Here is a tiny trained network, its code and every weight. The questions are about switching its units off for an input and a class, where a switched-off unit gives its printed mean instead of its output.

import numpy as np


def w(rows, s, z=0):
    codes = np.array(rows[::2]) - 128.0
    scale = np.full(codes.shape[1], s)
    scale[-1] = z or s
    return codes * scale


def norm(h):
    return h / np.sqrt((h * h).mean(-1, keepdims=True) + 1e-5)


def f(y):
    return y / 2 * (1 + np.tanh(0.7978845608 * (y + 0.044715 * y**3)))


def log_softmax(a):
    a = a - a.max(-1, keepdims=True)
    return a - np.log(np.exp(a).sum(-1, keepdims=True))


def net(x, mask):
    res = np.array(x, float).reshape(1, 8) / 4 @ E
    u = 0
    for l in range(2):
        y = f(norm(res) @ A[l][:, :-1].T + A[l][:, -1])
        res = res + np.where(mask[u : u + 10], y, B[l][:, -1]) @ B[l][:, :-1]
        u += 10
    return log_softmax(norm(res)[-1] @ U[:, :-1].T + U[:, -1])


A, B = {}, {}
E = w([
[132,99,112,135],'x0',
[132,119,122,129],'x1',
[132,127,129,126],'x2',
[132,130,121,131],'x3',
[162,125,129,137],'x4',
[134,121,128,141],'x5',
[240,196,140,88],'x6',
[202,6,254,25],'x7',
],0.0091)
A[0] = w([
[151,114,176,96,92],'0.n1',
[243,147,59,132,39],'0.n2',
[187,194,111,96,11],'0.n3',
[249,240,117,90,84],'0.n4',
[88,217,8,125,73],'0.n5',
[157,184,69,52,51],'0.n6',
[150,1,31,174,119],'0.n7',
[165,36,207,24,131],'0.n8',
[236,227,195,149,23],'0.n9',
[138,161,124,98,1],'0.n10',
],0.0079,0.0064)
B[0] = w([
[204,176,94,162,140],'0.n1',
[53,85,136,100,134],'0.n2',
[123,69,77,18,125],'0.n3',
[184,78,79,139,193],'0.n4',
[93,143,140,211,204],'0.n5',
[61,82,162,121,126],'0.n6',
[61,205,123,93,156],'0.n7',
[125,186,132,254,255],'0.n8',
[131,146,38,21,152],'0.n9',
[194,15,157,62,106],'0.n10',
],0.0089,0.0067)
A[1] = w([
[168,62,199,107,139],'1.n1',
[145,62,205,84,111],'1.n2',
[124,130,133,109,24],'1.n3',
[144,56,120,70,2],'1.n4',
[219,122,68,111,202],'1.n5',
[147,26,225,27,54],'1.n6',
[88,172,200,234,224],'1.n7',
[170,114,82,80,112],'1.n8',
[6,151,141,168,212],'1.n9',
[54,26,131,115,116],'1.n10',
],0.013,0.006)
B[1] = w([
[42,185,74,245,145],'1.n1',
[137,189,43,215,134],'1.n2',
[144,165,29,150,118],'1.n3',
[67,169,145,116,125],'1.n4',
[157,41,162,91,170],'1.n5',
[113,182,86,197,129],'1.n6',
[183,138,171,106,253],'1.n7',
[76,107,142,98,136],'1.n8',
[172,70,165,97,231],'1.n9',
[155,109,111,13,146],'1.n10',
],0.012,0.016)
U = w([
[75,238,145,246,246],'0',
[141,118,185,95,116],'1',
[139,126,175,85,97],'2',
[126,72,144,69,7],'3',
],0.012,0.0019)

Each question gives the input, the list of numbers given to net, and the class t.
The units are the neurons (one row each of A and B). Each row of codes is followed by its name. A weight is (code - 128) times the scale printed after its matrix; where a second scale follows, it is the last column's (A, B and U).
mask holds one flag per neuron, layer by layer. A switched-off neuron (its flag False) gives its mean, the last column of its row in B, instead of its output. The means were averaged over made-up inputs and are rounded, as every weight is.
A unit's drop is (log p(t) with every unit on - log p(t) with that unit switched off) / (log p(t) with every unit on - log p(t) with every unit switched off).
The circuit of an input: a set's keep is (log p(t) with only the set's units on - log p(t) with every unit switched off) / (log p(t) with every unit on - log p(t) with every unit switched off). Starting from the 12 units with the biggest drops (on a tie, the unit counted first), units are removed one at a time, each time the one whose removal leaves the highest keep (on an exact tie, the one counted first), for as long as the keep stays at least 0.8.
circuit, biggest first: the units of the circuit, biggest drop first
unit that matters most: the unit with the biggest drop
top k neurons: the k neurons with the biggest drops, biggest first
top k neurons in layer l: the k neurons of layer l with the biggest drops, biggest first
drop when u is switched off: that unit's drop, to one decimal
input [-3,0,-1,1,-3,-3,-8,-5], class 3: top 2 neurons -> (1.n9 0.n8)
input [-6,8,1,1,-1,-6,-4,6], class 0: circuit, biggest first -> (1.n1)
input [1,-7,2,-3,7,-5,-8,-4], class 3: top 2 neurons -> (0.n8 1.n9)
input [-1,-5,-6,0,-7,-4,-7,8], class 0: top 3 neurons -> (1.n1 1.n2 1.n6)
input [5,-4,-7,4,-6,2,8,-5], class 3: top 4 neurons in layer 0 -> (0.n8 0.n4 0.n3 0.n9)
input [-4,-4,4,2,1,7,-5,5], class 0: top 2 neurons -> (1.n5 1.n1)
input [1,-1,8,7,-8,-8,-2,-4], class 1: top 3 neurons -> (1.n9 0.n8 1.n1)
input [0,-6,-5,0,-3,-5,4,-2], class 3: top 2 neurons -> (0.n8 1.n7)
input [-4,-1,6,-3,-2,-2,5,-4], class 3: top 3 neurons -> (0.n8 0.n4 1.n5)
input [7,-6,-5,-2,-5,-7,-6,-6], class 2: top 3 neurons -> (1.n9 0.n8 1.n1)
input [-2,-1,1,1,1,-1,4,8], class 0: top 2 neurons in layer 1 -> (1.n1 1.n9)
input [-4,8,-8,1,-7,7,-1,-4], class 1: top 4 neurons -> (1.n9 0.n8 1.n1 1.n7)
input [-4,3,-6,5,0,5,-8,-6], class 3: top 2 neurons in layer 0 -> (0.n8 0.n1)
input [7,-4,5,-3,-2,1,8,-4], class 3: unit that matters most -> 1.n7
input [1,-6,5,6,-2,-6,-1,2], class 0: top 3 neurons -> (0.n8 1.n5 1.n10)
input [1,2,2,-3,5,5,5,6], class 0: top 2 neurons -> (1.n1 1.n9)
input [-4,-7,4,-7,-3,8,0,4], class 0: drop when 1.n9 is switched off -> 0.2
input [0,7,4,7,7,-3,8,-2], class 3: drop when 1.n7 is switched off -> 0.1
input [8,-6,-5,1,1,-4,-7,-5], class 2: drop when 0.n8 is switched off -> 0.3
input [0,-6,6,2,0,-6,4,-1], class 3: top neuron in layer 1 -> (1.n7)
